Below are the code and all the weights of a small trained network. Each question names an input and a class and asks about switching units off, where a switched-off unit gives its printed mean instead of its output.

import numpy as np


def w(rows, s, z=0):
    codes = np.array(rows[::2]) - 128.0
    scale = np.full(codes.shape[1], s)
    scale[-1] = z or s
    return codes * scale


def f(y):
    return y / 2 * (1 + np.tanh(0.7978845608 * (y + 0.044715 * y**3)))


def log_softmax(a):
    a = a - a.max(-1, keepdims=True)
    return a - np.log(np.exp(a).sum(-1, keepdims=True))


def net(x, mask):
    res = np.array(x, float).reshape(1, 6) / 4 @ E
    y = f(res @ A[0][:, :-1].T + A[0][:, -1])
    res = res + np.where(mask, y, B[0][:, -1]) @ B[0][:, :-1]
    return log_softmax(res[-1] @ U[:, :-1].T + U[:, -1])


A, B = {}, {}
E = w([
[75,2,125],'x0',
[54,161,249],'x1',
[125,131,129],'x2',
[127,126,129],'x3',
[15,167,62],'x4',
[129,129,130],'x5',
],0.0075)
A[0] = w([
[73,215,107,174],'N1',
[208,147,19,49],'N2',
[226,127,222,220],'N3',
[150,120,143,60],'N4',
[136,147,145,216],'N5',
[81,152,85,63],'N6',
[85,138,183,62],'N7',
[112,152,218,28],'N8',
[50,164,98,103],'N9',
[101,134,208,56],'N10',
[143,125,52,7],'N11',
[77,153,73,67],'N12',
[178,211,91,180],'N13',
[155,125,84,41],'N14',
[84,149,207,36],'N15',
[141,115,205,42],'N16',
[165,124,78,35],'N17',
[109,52,124,91],'N18',
[9,89,88,182],'N19',
[172,208,93,195],'N20',
[112,120,157,84],'N21',
[198,58,239,230],'N22',
[105,137,181,65],'N23',
[72,134,203,81],'N24',
[152,204,134,253],'N25',
[28,216,74,116],'N26',
[124,2,125,168],'N27',
[77,95,131,175],'N28',
[159,184,143,142],'N29',
[136,189,58,181],'N30',
],0.012,0.0035)
B[0] = w([
[123,75,129,227],'N1',
[156,169,37,234],'N2',
[128,71,136,238],'N3',
[169,98,80,121],'N4',
[77,116,118,160],'N5',
[224,69,120,160],'N6',
[241,150,27,159],'N7',
[183,157,67,173],'N8',
[193,88,166,194],'N9',
[192,154,33,168],'N10',
[170,155,98,162],'N11',
[164,118,143,172],'N12',
[83,144,151,223],'N13',
[178,140,66,143],'N14',
[198,149,76,177],'N15',
[167,117,102,151],'N16',
[199,146,71,152],'N17',
[98,184,110,175],'N18',
[114,114,176,246],'N19',
[47,112,201,222],'N20',
[136,162,44,129],'N21',
[93,99,190,250],'N22',
[221,225,89,147],'N23',
[142,195,54,185],'N24',
[3,111,151,221],'N25',
[183,49,137,255],'N26',
[17,210,93,242],'N27',
[100,128,131,175],'N28',
[96,187,177,172],'N29',
[121,147,193,216],'N30',
],0.0054,0.007)
U = w([
[232,249,32,36],'0',
[107,137,156,241],'1',
[103,135,155,224],'2',
[111,134,149,193],'3',
[16,200,155,3],'4',
[213,1,198,26],'5',
],0.0088,0.005)

Each question gives the input, the list of numbers given to net, and the class t.
The units are the neurons (one row each of A and B). Each row of codes is followed by its name. A weight is (code - 128) times the scale printed after its matrix; where a second scale follows, it is the last column's (A, B and U).
mask holds one flag per neuron, in row order. A switched-off neuron (its flag False) gives its mean, the last column of its row in B, instead of its output. The means were averaged over made-up inputs and are rounded, as every weight is.
A unit's drop is (log p(t) with every unit on - log p(t) with that unit switched off) / (log p(t) with every unit on - log p(t) with every unit switched off).
The circuit of an input: a set's keep is (log p(t) with only the set's units on - log p(t) with every unit switched off) / (log p(t) with every unit on - log p(t) with every unit switched off). Starting from the 12 units with the biggest drops (on a tie, the unit counted first), units are removed one at a time, each time the one whose removal leaves the highest keep (on an exact tie, the one counted first), for as long as the keep stays at least 0.8.
units of the circuit, in order: the units of the circuit, biggest drop first
most important unit: the unit with the biggest drop
top k neurons: the k neurons with the biggest drops, biggest first
drop of u: that unit's drop, to one decimal
input [7,5,-5,0,-5,-6], class 4: units of the circuit, in order => [N27]
input [-6,4,-5,3,7,-5], class 5: units of the circuit, in order => [N26; N9; N27]
input [7,-5,6,-4,8,-3], class 5: units of the circuit, in order => [N6; N26]
input [7,3,-7,3,8,-4], class 5: units of the circuit, in order => [N26; N9]
input [-7,1,0,-6,-4,0], class 4: units of the circuit, in order => [N25; N26; N20]
input [8,-4,2,-3,-2,-6], class 4: units of the circuit, in order => [N27; N18]
input [7,-5,1,-6,1,-4], class 4: units of the circuit, in order => [N27; N26]
input [-8,1,1,3,1,5], class 4: units of the circuit, in order => [N25; N20]
input [8,1,1,-1,1,4], class 4: units of the circuit, in order => [N27; N26]
input [1,3,5,-3,6,-1], class 5: top 3 neurons => [N26; N27; N9]
input [-7,4,-6,-3,-4,-5], class 4: units of the circuit, in order => [N25; N26]
input [-8,-1,-7,7,4,-4], class 4: top 4 neurons => [N25; N20; N13; N29]
input [-7,7,-2,6,-7,6], class 0: top 2 neurons => [N8; N10]
input [8,-5,-5,6,-6,-2], class 4: most important unit => N27
input [-6,-7,3,8,-6,4], class 1: top 2 neurons => [N20; N25]
input [-8,-2,2,1,-8,0], class 4: drop of N3 => -0.1
input [3,0,-1,4,7,-1], class 5: drop of N26 => 0.2
input [-3,2,1,-2,4,-2], class 5: drop of N3 => -0.1
